Below is a small trained network, with its code and all its weights. Each question gives an input and a target symbol and asks what happens when units are switched off, that is, made to give their printed mean instead of their output.

import numpy as np


def w(rows, s, z=0):
    codes = np.array(rows[::2]) - 128.0
    scale = np.full(codes.shape[1], s)
    scale[-1] = z or s
    return codes * scale


def norm(h):
    return h / np.sqrt((h * h).mean(-1, keepdims=True) + 1e-5)


def f(y):
    return y / 2 * (1 + np.tanh(0.7978845608 * (y + 0.044715 * y**3)))


def softmax(a):
    e = np.exp(a - a.max(-1, keepdims=True))
    return e / e.sum(-1, keepdims=True)


def log_softmax(a):
    a = a - a.max(-1, keepdims=True)
    return a - np.log(np.exp(a).sum(-1, keepdims=True))


def net(x, mask):
    ids = ['γδεζημτψω'.index(c) for c in x.split()]
    T = len(ids)
    res = E[ids] + P[:T]
    u = 0
    for l in range(2):
        q, k, v = (norm(res) @ M[l].T for M in (Q, K, V))
        z = softmax(np.where(np.tri(T) > 0, q @ k.T / 4**0.5, -1e9)) @ v
        res = res + np.where(mask[u], z, O[l][:, -1]) @ O[l][:, :-1]
        u += 1
        y = f(norm(res) @ A[l][:, :-1].T + A[l][:, -1])
        res = res + np.where(mask[u : u + 8], y, B[l][:, -1]) @ B[l][:, :-1]
        u += 8
    return log_softmax(norm(res)[-1] @ U[:, :-1].T + U[:, -1])


Q, K, V, O, A, B = {}, {}, {}, {}, {}, {}
E = w([
[176,73,72,222],'γ',
[175,71,87,229],'δ',
[147,62,124,233],'ε',
[57,62,205,178],'ζ',
[121,28,214,89],'η',
[197,45,166,200],'μ',
[140,46,171,5],'τ',
[246,45,136,38],'ψ',
[13,149,141,11],'ω',
],0.011)
P = w([
[77,13,76,157],'0',
[84,26,101,155],'1',
[95,45,120,157],'2',
[106,63,132,162],'3',
[115,75,146,162],'4',
[122,86,160,165],'5',
[129,100,173,169],'6',
[137,113,183,172],'7',
[143,128,194,168],'8',
[153,141,211,168],'9',
[162,156,227,165],'10',
[171,172,250,184],'11',
],0.014)
Q[0] = w([
[79,225,59,158],'0.h1',
[87,85,240,199],'0.h1',
[220,26,163,63],'0.h1',
[219,193,76,248],'0.h1',
],0.016)
K[0] = w([
[91,115,78,158],'0.h1',
[165,216,255,109],'0.h1',
[160,109,139,93],'0.h1',
[134,82,160,202],'0.h1',
],0.026)
V[0] = w([
[3,179,121,73],'0.h1',
[156,205,216,125],'0.h1',
[65,110,186,182],'0.h1',
[131,134,53,203],'0.h1',
],0.026)
O[0] = w([
[4,151,24,152,1],'0.h1',
[193,138,48,161,87],'0.h1',
[121,117,139,233,251],'0.h1',
[144,220,185,107,78],'0.h1',
],0.024,0.017)
A[0] = w([
[41,109,148,73,228],'0.n1',
[113,41,50,58,139],'0.n2',
[174,8,100,159,246],'0.n3',
[165,187,188,111,179],'0.n4',
[135,138,77,157,142],'0.n5',
[138,250,103,193,162],'0.n6',
[170,138,141,132,162],'0.n7',
[97,130,121,205,4],'0.n8',
],0.021,0.0029)
B[0] = w([
[54,16,188,167,155],'0.n1',
[141,66,9,76,148],'0.n2',
[27,4,193,161,253],'0.n3',
[47,21,118,205,183],'0.n4',
[92,48,153,185,137],'0.n5',
[39,169,100,173,131],'0.n6',
[94,87,143,196,165],'0.n7',
[113,85,207,81,152],'0.n8',
],0.017,0.019)
Q[1] = w([
[100,150,125,240],'1.h1',
[125,88,106,148],'1.h1',
[151,59,126,77],'1.h1',
[126,189,72,5],'1.h1',
],0.023)
K[1] = w([
[173,53,112,220],'1.h1',
[168,157,105,147],'1.h1',
[147,217,95,63],'1.h1',
[8,152,250,102],'1.h1',
],0.022)
V[1] = w([
[127,212,157,155],'1.h1',
[73,188,75,252],'1.h1',
[107,90,86,155],'1.h1',
[164,191,204,183],'1.h1',
],0.04)
O[1] = w([
[172,150,144,240,5],'1.h1',
[3,175,248,250,64],'1.h1',
[58,128,154,89,191],'1.h1',
[126,94,85,241,145],'1.h1',
],0.031,0.02)
A[1] = w([
[28,121,12,140,213],'1.n1',
[109,189,114,253,206],'1.n2',
[100,182,179,97,81],'1.n3',
[94,140,36,179,89],'1.n4',
[225,181,235,152,92],'1.n5',
[177,148,61,82,2],'1.n6',
[35,111,175,144,152],'1.n7',
[69,83,52,150,110],'1.n8',
],0.037,0.0051)
B[1] = w([
[149,98,248,94,178],'1.n1',
[195,254,122,50,176],'1.n2',
[93,145,195,173,149],'1.n3',
[49,44,149,140,137],'1.n4',
[42,43,213,103,164],'1.n5',
[225,174,98,167,150],'1.n6',
[109,137,58,173,251],'1.n7',
[163,141,94,201,187],'1.n8',
],0.057,0.021)
U = w([
[140,98,174,138,118],'γ',
[150,93,187,141,84],'δ',
[174,139,216,139,217],'ε',
[120,189,95,138,254],'ζ',
[69,71,3,150,103],'η',
[174,51,159,165,43],'μ',
[73,109,125,7,120],'τ',
[200,125,65,66,127],'ψ',
[23,141,219,133,106],'ω',
],0.015,0.0075)

Each question gives the input, a string of symbols that net reads in full, and the target symbol t.
The units are the heads (4 rows each of Q, K, V and O) and the neurons (one row each of A and B). Each row of codes is followed by its name. A weight is (code - 128) times the scale printed after its matrix; where a second scale follows, it is the last column's (O, A, B and U).
mask holds one flag per unit, layer by layer, with each layer's heads first. A switched-off unit (its flag False) gives its mean, the last column of its rows in O or B, instead of its output. The means were averaged over made-up inputs and are rounded, as every weight is.
A unit's drop is (log p(t) with every unit on - log p(t) with that unit switched off) / (log p(t) with every unit on - log p(t) with every unit switched off).
The circuit of an input: a set's keep is (log p(t) with only the set's units on - log p(t) with every unit switched off) / (log p(t) with every unit on - log p(t) with every unit switched off). Starting from the 12 units with the biggest drops (on a tie, the unit counted first), units are removed one at a time, each time the one whose removal leaves the highest keep (on an exact tie, the one counted first), for as long as the keep stays at least 0.8.
circuit, biggest first: the units of the circuit, biggest drop first
top k neurons: the k neurons with the biggest drops, biggest first
top k neurons in layer l: the k neurons of layer l with the biggest drops, biggest first
drop of u: that unit's drop, to one decimal
input δ γ ω ψ δ ω ψ ε ω γ τ, target ω: top neuron in layer 1 => 1.n1
input γ γ η ζ ζ ε δ η ε τ δ, target τ: circuit, biggest first => 0.h1, 1.h1
input η ε ε ε ε γ δ ζ η ε η, target η: circuit, biggest first => 1.h1, 1.n7
input ε ε τ δ ε ε γ, target ε: top 2 neurons in layer 0 => 0.n3, 0.n1
input ε ε η τ ζ δ ε ε, target ε: top 4 neurons => 1.n2, 0.n3, 1.n5, 1.n7
input τ ζ γ ε γ ζ ω ε, target ω: circuit, biggest first => 1.h1, 0.h1
input ψ η δ η ε δ η ε τ η ε, target τ: circuit, biggest first => 0.h1, 1.h1, 0.n2
input τ γ δ γ ω ω ζ ε ψ η η, target ψ: circuit, biggest first => 0.h1, 1.h1, 0.n3
input τ δ η ε ε γ, target ε: top 2 neurons => 0.n3, 1.n2
input ε η ε τ ψ τ ε ε η, target η: circuit, biggest first => 1.n7, 1.h1, 1.n5
input γ η ε γ ε δ η ψ γ, target ψ: circuit, biggest first => 0.h1, 1.h1
input ε ω η ζ ε γ ε γ η ζ, target η: circuit, biggest first => 1.n7, 1.h1
input η η ε ω, target ω: top 2 neurons => 1.n1, 0.n1
input τ μ γ τ ζ ε ω ε μ τ, target τ: top 2 neurons in layer 0 => 0.n2, 0.n4
input ε η μ, target η: circuit, biggest first => 1.n1
input ε η ε ε ζ, target ζ: top 2 neurons in layer 1 => 1.n2, 1.n7
input δ ω γ μ γ η ζ δ, target ζ: top 4 neurons => 0.n3, 0.n2, 1.n2, 0.n1
input γ ε δ ε ζ γ, target ζ: circuit, biggest first => 0.h1, 1.h1, 1.n2, 1.n7
input ψ ζ δ η ε τ δ η ω, target ω: circuit, biggest first => 0.h1, 1.h1, 0.n3
input η δ ζ γ ζ δ ε, target ζ: top neuron in layer 0 => 0.n4
input ω η η γ, target η: top 3 neurons in layer 1 => 1.n7, 1.n1, 1.n5
input ω ε γ ε δ ω ε ω δ η, target ω: top 2 neurons => 0.n3, 0.n2
input μ δ ψ ε ψ η ζ ε τ ε ω ψ, target ω: circuit, biggest first => 0.n3, 1.h1, 0.h1
input μ η ε ω ψ, target ω: top 3 neurons => 0.n3, 0.n2, 0.n4
input μ γ μ ζ ε ε ε, target ε: top 2 neurons => 1.n2, 1.n5
input δ ζ η γ δ η ω μ ε γ τ η, target τ: top 2 neurons => 0.n2, 0.n4
input τ γ ε, target τ: top neuron => 0.n1
input ε ψ ζ, target ψ: drop of 1.n6 => 0.1
